Below is a small trained network, with its code and all its weights. Each question gives an input and a class and asks what happens when units are switched off, that is, made to give their printed mean instead of their output.

import numpy as np


def w(rows, s, z=0):
    codes = np.array(rows[::2]) - 128.0
    scale = np.full(codes.shape[1], s)
    scale[-1] = z or s
    return codes * scale


def f(y):
    return np.maximum(y, 0)


def log_softmax(a):
    a = a - a.max(-1, keepdims=True)
    return a - np.log(np.exp(a).sum(-1, keepdims=True))


def net(x, mask):
    res = np.array(x, float).reshape(1, 5) / 4 @ E
    y = f(res @ A[0][:, :-1].T + A[0][:, -1])
    res = res + np.where(mask, y, B[0][:, -1]) @ B[0][:, :-1]
    return log_softmax(res[-1] @ U[:, :-1].T + U[:, -1])


A, B = {}, {}
E = w([
[165,70,25,133,160,119,130,143,187,154],'x0',
[181,124,104,127,135,235,176,31,114,111],'x1',
[199,78,151,178,37,46,92,8,174,39],'x2',
[222,51,202,104,176,116,194,223,139,10],'x3',
[137,133,128,254,215,125,68,145,81,107],'x4',
],0.012)
A[0] = w([
[78,174,225,124,81,131,122,99,53,105,83],'N1',
[130,141,159,240,174,143,59,122,99,130,127],'N2',
[166,83,136,178,37,84,95,71,150,108,25],'N3',
[47,144,97,98,111,14,66,172,147,120,73],'N4',
[143,74,20,125,138,110,111,136,185,145,37],'N5',
[130,132,108,125,131,165,113,80,115,158,62],'N6',
[98,140,104,170,78,97,119,105,110,191,1],'N7',
[63,182,105,160,110,115,122,94,144,175,46],'N8',
[82,137,158,41,69,119,176,105,203,142,25],'N9',
[142,124,86,151,106,249,169,51,105,103,62],'N10',
[79,101,122,154,129,104,153,81,106,155,22],'N11',
],0.011,0.004)
B[0] = w([
[64,40,78,117,131,143,83,98,43,125,223],'N1',
[165,161,55,155,133,79,185,107,148,159,238],'N2',
[92,117,139,157,84,193,188,212,146,163,254],'N3',
[65,160,103,97,88,148,106,122,205,82,220],'N4',
[109,6,120,155,91,120,57,119,40,124,202],'N5',
[84,142,181,97,160,126,146,168,128,98,185],'N6',
[133,106,176,69,170,95,165,130,110,95,202],'N7',
[168,77,166,146,169,154,204,138,129,110,224],'N8',
[162,124,76,199,136,48,193,91,141,173,214],'N9',
[57,165,107,111,127,88,80,143,185,96,235],'N10',
[105,135,148,112,129,103,177,146,65,104,162],'N11',
],0.012,0.016)
U = w([
[155,138,82,173,130,57,162,97,137,169,85],'0',
[161,75,203,106,167,96,176,157,126,5,152],'1',
[99,69,100,141,105,151,68,104,56,122,116],'2',
[85,153,108,112,119,132,102,122,188,46,134],'3',
[97,137,119,132,123,239,159,197,131,236,161],'4',
[131,134,117,134,113,130,129,115,133,125,254],'5',
[151,148,173,128,122,146,82,120,119,143,81],'6',
[174,148,179,90,123,143,72,83,141,151,76],'7',
],0.015,0.009)

Each question gives the input, the list of numbers given to net, and the class t.
The units are the neurons (one row each of A and B). Each row of codes is followed by its name. A weight is (code - 128) times the scale printed after its matrix; where a second scale follows, it is the last column's (A, B and U).
mask holds one flag per neuron, in row order. A switched-off neuron (its flag False) gives its mean, the last column of its row in B, instead of its output. The means were averaged over made-up inputs and are rounded, as every weight is.
A unit's drop is (log p(t) with every unit on - log p(t) with that unit switched off) / (log p(t) with every unit on - log p(t) with every unit switched off).
The circuit of an input: a set's keep is (log p(t) with only the set's units on - log p(t) with every unit switched off) / (log p(t) with every unit on - log p(t) with every unit switched off). Starting from all 11 units, units are removed one at a time, each time the one whose removal leaves the highest keep (on an exact tie, the one counted first), for as long as the keep stays at least 0.8.
circuit, biggest first: the units of the circuit, biggest drop first
unit that matters most: the unit with the biggest drop
k most important neurons: the k neurons with the biggest drops, biggest first
drop when u is switched off: that unit's drop, to one decimal
input [-2,-3,-1,-7,2], class 1: circuit, biggest first : [N8, N7]
input [-7,6,-4,4,8], class 0: unit that matters most : N2
input [-4,-5,0,3,2], class 3: circuit, biggest first : [N4, N8]
input [6,-7,-6,-6,-3], class 3: 3 most important neurons : [N4, N3, N1]
input [4,-6,4,2,6], class 0: 4 most important neurons : [N2, N10, N1, N6]
input [-1,-3,7,5,1], class 4: circuit, biggest first : [N3, N7]
input [2,-2,4,2,2], class 4: circuit, biggest first : [N3, N7, N10]
input [5,-5,-7,-8,-7], class 1: 4 most important neurons : [N8, N7, N2, N3]
input [-7,-5,-6,1,3], class 2: 2 most important neurons : [N1, N3]
input [-2,-3,4,-4,0], class 1: 2 most important neurons : [N7, N8]
input [7,4,-6,6,1], class 2: circuit, biggest first : [N5, N8]
input [-6,-2,-8,7,-1], class 4: 4 most important neurons : [N7, N8, N5, N6]
input [5,2,-3,4,-4], class 2: 4 most important neurons : [N3, N2, N8, N5]
input [5,-3,6,-5,-3], class 4: circuit, biggest first : [N3]
input [-4,8,-8,6,-2], class 3: circuit, biggest first : [N10, N8]
input [7,2,-7,4,0], class 2: circuit, biggest first : [N3, N5]
input [6,-8,2,-5,-3], class 3: 2 most important neurons : [N4, N1]
input [-8,-4,0,4,7], class 2: 2 most important neurons : [N1, N9]
input [-4,7,7,1,2], class 3: 2 most important neurons : [N10, N8]
input [-6,7,0,-1,0], class 3: circuit, biggest first : [N10]
input [4,-1,6,5,5], class 4: 3 most important neurons : [N3, N9, N7]
input [-6,5,-4,-7,-2], class 1: 3 most important neurons : [N8, N6, N7]
input [5,-2,-5,-7,6], class 1: 4 most important neurons : [N8, N7, N9, N3]
input [-3,6,6,5,7], class 0: 2 most important neurons : [N2, N4]
input [-5,-3,-4,-7,-8], class 0: drop when N9 is switched off : 1.8
input [4,-2,1,4,8], class 0: drop when N2 is switched off : 0.2
input [-4,2,-5,-5,-6], class 0: circuit, biggest first : [N9]
